Look-ups in named tables: a row name and a column name give one cell, copied from the table.

Table mon
,bal,kuzo,zav,vek,mige,misediz,pasu,belegum,solu,gak
pif,-3401,28618,31917,24933,55774,52374,-762,45458,10386,38904
rad,29797,72912,18416,23223,10796,69910,-22781,24844,15886,5781
lus,18741,67285,10400,34516,7436,26429,-25491,20077,35456,-34107
niduda,20193,40367,-35289,17799,5229,-37859,-71047,8888,53773,-12265
bur,26296,50917,-12979,22276,5126,2179,-29854,9756,37699,-19616

rad, belegum => 24844
niduda, pasu => -71047
bur, zav => -12979
niduda, mige => 5229
pif, pasu => -762
rad, vek => 23223
bur, vek => 22276
bur, bal => 26296
niduda, gak => -12265
pif, zav => 31917
niduda, bal => 20193
lus, misediz => 26429
pif, misediz => 52374
niduda, belegum => 8888
lus, gak => -34107
niduda, misediz => -37859
bur, misediz => 2179
lus, mige => 7436
bur, pasu => -29854

gigit
fields: papos, lileka, dulusad
gar: [78, 59, 87]
tano: [93, 24, 13]
bure: [32, 1, 109]
seg: [20, 47, 197]
tib: [100, 117, 87]
kuzub: [55, 30, 101]
befog: [112, 76, 42]
dupi: [116, 163, 116]
bov: [55, 105, 190]
bof: [62, 18, 72]
rasite: [43, 71, 205]

dulusad of bof: 72
dulusad of gar: 87
dulusad of befog: 42
dulusad of tib: 87
dulusad of tano: 13
lileka of rasite: 71
papos of rasite: 43
dulusad of seg: 197
papos of kuzub: 55
dulusad of bure: 109
papos of bof: 62
lileka of kuzub: 30

zasas:
         luzamom  moduk  vagudat  lurumem  pidetog   pav
vuv         3492   6691     7986     4535     4863  7289
dedak       6994   6042     3718     3033     9241  2083
zukeg       2506   4924     8526     5707     6833  4328
katipi      7764   5453     9556     3058     3391  4656
doneka      2723   6547     4474     3504     7963  4321
gebilum     7607   6931     6212     6675     2309  2518
sapevom     5716   6950     5583     4599     2866  5733
kebo        5650   8530     6630     6778     2999  7619
lafamip     4834   5828     2536     3648     4276  4828

pidetog of katipi is 3391
pav of zukeg is 4328
pidetog of kebo is 2999
moduk of sapevom is 6950
pav of doneka is 4321
vagudat of kebo is 6630
pav of lafamip is 4828
lurumem of katipi is 3058
pidetog of lafamip is 4276
moduk of katipi is 5453

mavin
           ner   damam  kenabap   puful     mel  notokep
gedogu  -1.218  -2.629    5.317  -1.475   3.817   -0.180
nop      3.053   3.057   -2.441   3.523  -2.321    1.091
nifaf   -1.436  -3.989    4.351  -0.352   3.054    2.303
sovo     6.103  -0.101   -7.710   6.854  -3.169    2.267
nipeki   1.914   3.614    1.333  -0.962   1.939   -0.170
mafo     2.646  -0.784   -0.938   2.670   0.991    1.475
tebar   -0.240   1.678    5.685  -0.589   2.149    1.315
fabu    -0.415   1.316    4.483  -0.495   2.977    1.137
git      5.868   1.929   -4.761   4.413  -2.211   -0.577
biz      2.880   0.194   -3.220   5.492  -4.024    5.146

puful of sovo is 6.854
ner of sovo is 6.103
damam of mafo is -0.784
puful of nop is 3.523
puful of mafo is 2.670
puful of gedogu is -1.475
notokep of sovo is 2.267
kenabap of nipeki is 1.333
ner of nipeki is 1.914
puful of git is 4.413
notokep of mafo is 1.475
mel of nipeki is 1.939
kenabap of sovo is -7.710
ner of mafo is 2.646
ner of nifaf is -1.436
kenabap of biz is -3.220
notokep of nipeki is -0.170
Which row has the largest puful? sovo

vebo
|  | nutada | zuz | pav | vikagim | gorifa | dokoluz |
|---|---|---|---|---|---|---|
| zad | 534 | 104 | -6 | -472 | -140 | -523 |
| bub | 211 | -146 | 229 | 66 | -313 | 142 |
| feso | -530 | -284 | -14 | -690 | -28 | -768 |
| subuvu | -200 | -23 | 112 | -289 | -160 | -425 |
| rel | -474 | 70 | -288 | -9 | 13 | -250 |
| fek | -338 | -408 | 109 | -421 | 161 | -320 |
| velelov | -587 | -154 | -61 | 207 | -201 | -870 |
| luv | -682 | -170 | -277 | -438 | 164 | -690 |

What is the vikagim of bub in vebo?
66
What is the dokoluz of feso in vebo?
-768
What is the gorifa of velelov in vebo?
-201
What is the gorifa of feso in vebo?
-28
What is the zuz of rel in vebo?
70
What is the zuz of fek in vebo?
-408
What is the nutada of bub in vebo?
211
What is the nutada of subuvu in vebo?
-200
What is the dokoluz of subuvu in vebo?
-425
What is the pav of zad in vebo?
-6
What is the zuz of feso in vebo?
-284
What is the nutada of zad in vebo?
534
What is the gorifa of zad in vebo?
-140
What is the dokoluz of luv in vebo?
-690
What is the vikagim of zad in vebo?
-472
What is the dokoluz of rel in vebo?
-250
What is the nutada of velelov in vebo?
-587
What is the nutada of feso in vebo?
-530
What is the zuz of bub in vebo?
-146
What is the gorifa of rel in vebo?
13

gurereg
fields: guf, vibo, vusidef
sef: [212, 136, 183]
renakug: [176, 78, 91]
valep: [204, 87, 120]
dit: [56, 166, 113]
zoz: [123, 196, 193]
tif: [62, 194, 149]
lafez: [218, 108, 155]
res: [190, 164, 201]
tavi: [69, 134, 84]
rap: [158, 186, 204]
zefo: [99, 105, 70]
mulevo: [88, 210, 185]
neri: [137, 85, 73]

guf of res: 190
vibo of lafez: 108
guf of valep: 204
guf of lafez: 218
guf of zefo: 99
guf of sef: 212
vusidef of zefo: 70
vusidef of neri: 73
guf of rap: 158
vibo of res: 164
vusidef of tif: 149
vusidef of valep: 120

mebedos =
	zipelen	pipaf
vuro	21	47
gep	79	14
subutel	44	41
kasor	26	199
nom	21	160
mol	22	45
kavov	33	244
kubi	80	66
tiv	23	18
voz	20	53
lom	192	28
nisime	149	46
lov	157	54

gep, zipelen -> 79
lom, zipelen -> 192
voz, pipaf -> 53
voz, zipelen -> 20
subutel, pipaf -> 41
lov, zipelen -> 157
kavov, pipaf -> 244
lom, pipaf -> 28
vuro, zipelen -> 21

papezem =
,fon,pilot,keribi,bik,fazi,moma,lofima,forup,silemi,rerekud
zoz,26.361,43.821,50.022,44.201,66.915,41.663,38.357,30.718,43.136,53.896
tapu,95.699,29.425,34.968,52.420,31.031,80.322,40.130,59.628,28.524,40.419
gigaz,52.262,51.539,52.725,52.260,56.085,58.029,49.797,51.462,54.853,56.433
kimo,30.114,38.396,41.506,25.294,40.613,49.134,50.908,24.194,35.381,72.880
kam,52.158,39.824,53.193,40.719,45.824,58.084,53.289,46.624,48.956,59.927
sol,50.153,54.151,52.856,49.489,54.149,49.930,50.758,49.917,51.380,59.504
bav,34.418,46.715,44.897,33.024,64.832,52.979,37.352,21.577,26.087,74.709
zelasub,48.609,56.584,40.089,47.025,57.342,57.260,52.983,51.499,47.808,51.799
ver,53.998,50.594,54.322,50.893,53.105,54.655,55.042,53.443,50.322,54.208
tadovu,46.120,51.698,50.950,49.389,56.788,43.820,57.707,49.372,52.045,50.453
rik,30.481,50.373,49.081,56.924,62.827,28.490,47.539,45.345,55.771,47.023
sis,32.345,40.741,41.687,31.474,46.234,47.148,49.823,30.860,39.271,67.758
zeni,49.374,51.761,50.373,51.151,50.383,52.438,52.606,54.238,51.452,56.489
lupunoz,42.569,56.692,55.557,46.295,57.814,52.832,51.034,50.260,56.234,50.868

silemi of gigaz is 54.853
lofima of kimo is 50.908
bik of kam is 40.719
moma of lupunoz is 52.832
rerekud of tapu is 40.419
lofima of lupunoz is 51.034
moma of rik is 28.490
forup of tadovu is 49.372
bik of zoz is 44.201
moma of zeni is 52.438
forup of gigaz is 51.462

